How the items are linked:
~: HM->MG, MJ->LM, PF->JQ, BL->MP, FG->MG, DZ->QQ, MD->BD, BS->RC, RP->QR, TD->CR, DN->DH, HH->CF, MM->QG, CN->RM, TB->GZ, SD->ZN, LH->NH, NT->BF, CP->FJ, DT->MN, FT->JP, HJ->MN, RM->CL, PJ->CN, CM->MR, ZJ->ML, JL->ZJ, HD->SJ, QG->CT, CR->NT, TJ->PG, FZ->QH, ZP->SC, HR->TD, RQ->MD, TL->ZH, ZN->CD, MZ->QH, QC->NG, MN->NH, GL->NR, MQ->LH, GR->TB, CC->HD, ZB->DT, CF->PN, RD->DD, RR->MR, JP->BZ, CG->PR, DP->JB, LM->FF, QT->ZR, QQ->MZ, FQ->RP, JQ->NF, PG->BD, FJ->QC, NH->MP, PP->MM, MR->JG, CL->ZD, CD->HT, LG->JB, PR->ZZ, DD->BG, DH->PF, HQ->DR, ZD->FG, BZ->JQ, GP->DZ, SJ->HQ, HN->BG, ZM->CR, FD->PF, QH->HT, ZH->RP, JT->GR, CT->GP, FF->SD, PN->ZM, JB->DR, BF->FT, GZ->JT, ML->MQ, MS->QT, NF->MR, GF->RD, RC->FZ, MG->MN, SF->CJ, NG->HJ, MP->RM, HZ->PR, GQ->MC, QN->JT, CJ->HH, BD->BL, NR->JG, ZR->FD, MC->HH, DR->RL, GN->MC, ZZ->LL, SN->DZ, HC->QN, LL->HM, SC->DP, BG->CP, CH->DR, QR->FQ, HT->GF, JG->BF, RL->BS
+: HM->PR, MJ->CT, PF->CD, BL->TJ, FG->RM, DZ->QG, MD->CG, BS->HQ, RP->RR, TD->CJ, DN->SD, HH->MC, MM->DP, CN->MN, TB->RQ, SD->MJ, LH->ZJ, NT->MP, CP->ZJ, DT->BG, FT->NF, HJ->FJ, RM->NH, PJ->DT, CM->QR, ZJ->SN, JL->HJ, HD->RD, QG->JB, CR->NT, TJ->GN, FZ->RL, ZP->ML, HR->SF, RQ->DH, TL->TB, ZN->LM, MZ->GP, QC->FJ, MN->CR, GL->MS, MQ->JL, GR->MR, CC->GF, ZB->HR, CF->NF, RD->QH, RR->GR, JP->JG, CG->CF, DP->LH, LM->FZ, QT->CM, QQ->CT, FQ->ZH, JQ->ZH, PG->MC, FJ->HN, NH->ZB, PP->SC, MR->RL, CL->PJ, CD->FF, LG->BS, PR->PN, DD->HT, DH->ZN, HQ->CC, ZD->CH, BZ->MG, GP->FG, SJ->DD, HN->CL, ZM->GQ, FD->DN, QH->BS, ZH->GZ, JT->FD, CT->LH, FF->LG, PN->MD, JB->ZP, BF->GL, GZ->PN, ML->CH, MS->HC, NF->JP, GF->MZ, RC->DR, MG->ZZ, SF->BD, NG->CP, MP->CH, HZ->NR, GQ->JQ, QN->PF, CJ->BL, BD->HH, NR->LM, ZR->CM, MC->MG, DR->HD, GN->HM, ZZ->ZM, SN->QC, HC->FD, LL->CG, SC->MQ, BG->ZD, CH->NG, QR->TL, HT->QQ, JG->ZR, RL->SJ

In the rows, zero is written as 73.

The rows follow the links: the fewer symbols apart two items are, the more alike their rows tend to be.

Each row is also shifted at random along 6 hidden directions that mean nothing.

Some items, each with a row of numbers:
JL	[  67   71   71   88   72   72   81   78   66   73   78   72   77   74   73   72   70   73   56   65   64   63   69   68   75   71   57   63   69   67   83   65   77   72   72   76   71   76   70   73   75   58]
BZ	[  64   74   70   64   74   60   69   67   75   76   66   72   74   68   69   73   80   85   78   82   70   77   73   71   85   83   69   74   78   74   72   71   65   74   73   65   71   82   79   72   75   85]
HR	[  92   79   82   77   80   82   60   85   69   88   77   59   59   71   55   77   41   73   84   64   67   79   75   78   71   73   82   65   78   67   63   76   70   56   54   90   65   54   70   72   58   56]
NT	[ 100   79   67   73   71   72   54   82   64   78   69   64   60   67   60   83   43   87   87   80   78   78   65   73   86   81   76   77   83   78   72   79   67   65   69   73   73   80   67   68   57   73]
TB	[  85   74   73   58   70   66   74   63   87   69   72   85   81   75   89   70   95   75   65   83   82   75   72   81   72   75   80   83   76   73   62   75   75   72   77   61   81   73   77   71   80   89]
FG	[  74   71   75   81   61   73   63   78   68   73   75   72   64   75   69   67   53   84   76   68   73   76   68   78   78   73   74   62   70   68   70   76   70   74   71   76   72   72   67   70   68   64]
ZJ	[  70   75   69   77   68   78   59   74   72   81   67   73   71   78   73   65   55   82   61   64   79   73   70   86   92   79   77   59   59   76   91   85   66   75   76   84   56   68   72   78   76   75]
QR	[  62   68   82   74   86   68   67   83   85   68   84   72   83   71   57   84   75   71   55   71   62   73   68   67   68   77   61   68   77   76   66   59   70   76   69   76   76   76   71   71   73   61]
GR	[  96   70   80   72   78   73   62   88   77   76   77   75   75   72   74   84   78   67   65   74   68   86   58   69   73   78   91   78   58   77   78   75   66   83   88   80   66   62   74   77   75   76]
SD	[  78   77   71   74   72   80   79   71   78   76   69   76   80   75   77   64   75   70   78   73   82   74   78   80   71   63   85   79   67   73   72   81   80   74   80   72   70   62   71   74   65   81]
MG	[ 105   80   79   72   66   68   73   74   61   82   70   70   62   78   74   69   65   78   89   79   73   87   76   67   81   73   83   71   73   60   66   79   65   68   71   74   60   61   72   71   75   72]
CP	[  48   64   75   84   68   68   83   79   75   71   85   77   75   75   65   67   68   90   65   63   55   73   67   73   68   66   55   57   76   65   60   64   80   75   63   73   80   76   73   70   73   55]
DT	[  72   65   73   76   58   70   67   65   71   70   61   72   69   70   97   61   82   62   66   63   77   56   76   84   71   86   82   72   54   67   84   66   75   77   87   73   82   76   72   77   76   74]
PG	[  77   83   73   56   64   70   64   48   78   77   56   70   69   74   95   60   84   61   76   78   96   62   92   87   80   82   83   80   74   64   76   75   67   58   70   66   70   71   75   73   81   91]
PF	[  70   72   84   89   88   77   77   94   78   79   83   66   86   71   50   78   64   69   71   66   59   79   71   65   67   63   75   70   67   71   68   65   78   78   75   82   66   57   68   72   58   58]
SN	[  70   71   60   79   49   64   79   71   70   52   78   87   79   73   96   75   87   80   56   85   87   62   57   71   77   64   57   86   74   71   81   71   81   81   90   49   89   99   61   66   80   80]
ZP	[  66   78   62   74   77   75   76   70   69   71   75   72   75   73   70   80   67   76   62   76   78   64   71   70   80   68   54   74   85   78   83   76   76   64   65   70   71   85   69   71   74   73]
PR	[  84   77   79   77   73   61   93   73   62   72   81   74   74   75   74   74   85   69   81   81   63   79   77   53   69   64   65   75   81   59   62   63   74   70   69   64   71   71   72   68   79   64]
HZ	[  81   76   76   77   72   69   70   86   62   82   72   67   69   71   63   79   66   79   86   77   63   93   63   61   84   72   84   74   63   72   83   79   63   84   84   76   54   64   75   76   71   76]
QT	[ 118   76   64   67   84   71   76   68   71   76   63   74   74   73   69   72   71   75   81   81   80   69   79   70   79   86   77   82   80   81   68   77   76   66   74   70   79   77   74   70   62   80]
FD	[  73   70   66   63   73   70   87   68   87   81   72   83   81   68   87   66   95   83   78   78   69   80   69   82   66   68   86   83   71   72   60   77   85   73   78   64   81   68   85   75   68   92]
SC	[  67   74   60   73   65   74   73   78   68   73   78   75   71   67   86   87   80   76   62   79   74   74   53   69   78   64   68   84   72   76   92   80   74   73   80   66   70   82   72   75   80   85]
BD	[  65   80   79   64   62   73   54   76   77   82   74   67   65   67   79   79   68   74   78   77   78   85   65   81   77   70   86   79   72   67   74   79   64   67   70   73   64   65   73   74   75   82]
CT	[  64   80   60   69   71   80   81   59   76   68   72   79   76   78   74   66   68   80   71   79   91   66   80   80   76   61   60   76   88   78   72   85   81   63   63   64   75   81   69   68   72   80]
QQ	[  59   73   75   83   79   86   73   77   68   67   76   70   73   79   58   72   58   64   71   63   74   71   79   68   68   63   69   63   68   78   81   78   73   78   71   84   64   67   66   75   72   59]
CD	[  50   63   81   89   76   77   98   87   71   72   89   73   84   68   74   75   91   59   73   61   49   76   66   61   47   51   76   74   60   64   69   59   87   84   80   76   76   58   74   77   71   58]
DD	[  47   61   77   73   71   79   76   62   70   64   66   74   71   76   83   61   87   54   72   57   69   62   83   75   59   77   79   62   54   75   82   68   72   86   80   82   75   71   79   82   85   69]
RD	[  85   71   68   65   65   81   68   63   66   59   64   78   64   78   83   68   75   62   82   73   89   71   76   75   69   74   85   79   64   82   81   85   68   83   83   73   76   76   70   75   80   81]
ZB	[  77   73   76   78   72   74   67   70   72   76   69   65   67   69   74   67   62   67   72   64   73   60   81   80   69   80   71   67   74   67   69   64   76   61   64   78   80   72   69   71   65   61]
DN	[  78   77   74   74   83   80   81   65   83   81   65   72   84   76   68   57   72   70   76   68   79   69   91   84   72   71   81   71   69   71   66   76   81   68   71   77   69   57   75   74   62   76]
LM	[  41   63   67   79   61   73   92   86   73   66   88   81   80   63   85   83   96   76   79   77   58   84   49   64   54   47   75   90   67   72   71   70   86   89   88   60   84   75   75   74   72   82]
CM	[  93   67   72   62   87   72   80   70   78   86   69   76   73   72   75   70   83   77   78   70   61   80   75   76   70   84   85   70   70   76   62   76   75   70   68   80   72   62   88   78   74   80]

From each start, follow one symbol. Which item do you reach?
Answer with the item's name.
new walk
[  63   73   85   74   86   68   68   84   86   73   85   72   85   74   52   80   69   78   59   74   65   80   71   70   72   72   64   67   81   73   59   64   70   73   64   75   69   69   70   68   70   62]
~ JT
new walk
[  36   77   75   63   57   62   59   65   81   70   70   71   74   65   89   76   89   72   68   84   81   72   69   78   78   73   69   83   76   67   79   65   64   72   76   57   73   85   72   72   83   89]
+ MG
new walk
[  59   74   65   69   74   86   66   74   70   82   71   71   66   72   73   78   65   75   70   67   73   80   64   78   79   69   80   69   64   81   92   90   67   74   71   83   55   65   79   82   79   83]
+ ZP
new walk
[  67   79   83   85   68   64   66   97   66   62   95   63   71   64   58  102   63   69   71   86   66   79   55   50   66   56   54   86   91   63   66   55   71   69   69   61   79   84   54   61   67   54]
~ CF
new walk
[ 102   75   67   67   72   64   82   70   82   61   76   86   86   71   86   77   95   73   68   91   86   69   69   70   68   69   71   96   84   73   59   69   84   71   84   50   93   86   67   65   69   85]
~ GR
new walk
[  50   69   72   66   72   83   72   67   78   70   72   77   68   79   65   65   66   77   83   66   74   80   77   82   67   65   78   65   70   79   67   86   72   79   67   79   69   66   77   76   75   76]
~ GF
new walk
[  83   72   66   73   58   67   72   63   71   64   67   77   69   72   86   65   71   77   72   76   85   56   76   81   74   79   65   77   81   69   66   69   80   65   72   61   93   88   65   65   67   71]
+ NH
new walk
[  69   70   64   70   72   81   95   74   68   68   84   80   69   73   76   78   79   76   85   76   67   81   65   66   55   50   70   81   83   74   63   81   85   73   66   67   80   71   75   72   74   74]
~ JB
new walk
[  48   66   77   67   73   87   75   68   72   79   70   73   64   79   72   62   70   70   82   56   64   82   77   82   65   68   88   57   56   77   77   87   68   82   68   90   59   53   85   84   82   73]
+ GP
new walk
[  57   68   73   88   87   65   87   87   78   67   84   69   91   63   55   83   80   72   65   74   56   63   70   57   62   66   51   78   83   74   64   50   86   76   74   65   89   85   67   66   57   59]
+ FD
new walk
[  70   74   68   86   73   77   86   74   63   60   79   74   77   78   71   74   70   64   62   71   77   60   76   64   69   60   54   72   77   72   81   70   81   72   73   70   75   81   61   69   75   59]
~ QQ
new walk
[  97   67   73   85   56   72   72   86   62   66   79   77   63   74   80   76   63   79   76   71   70   78   56   71   69   69   79   74   66   68   71   75   76   80   83   71   81   74   65   70   69   63]
~ FG
new walk
[  88   74   70   70   69   65   79   64   66   78   69   69   64   66   88   69   79   71   84   75   70   65   78   72   67   79   74   77   82   62   63   64   78   59   65   68   86   78   75   71   69   72]
+ NT
new walk
[  52   77   78   72   69   68   64   69   76   71   73   64   72   65   78   77   76   62   68   74   76   61   78   73   69   74   64   77   81   66   73   58   72   62   66   68   79   81   67   69   73   69]
~ MP
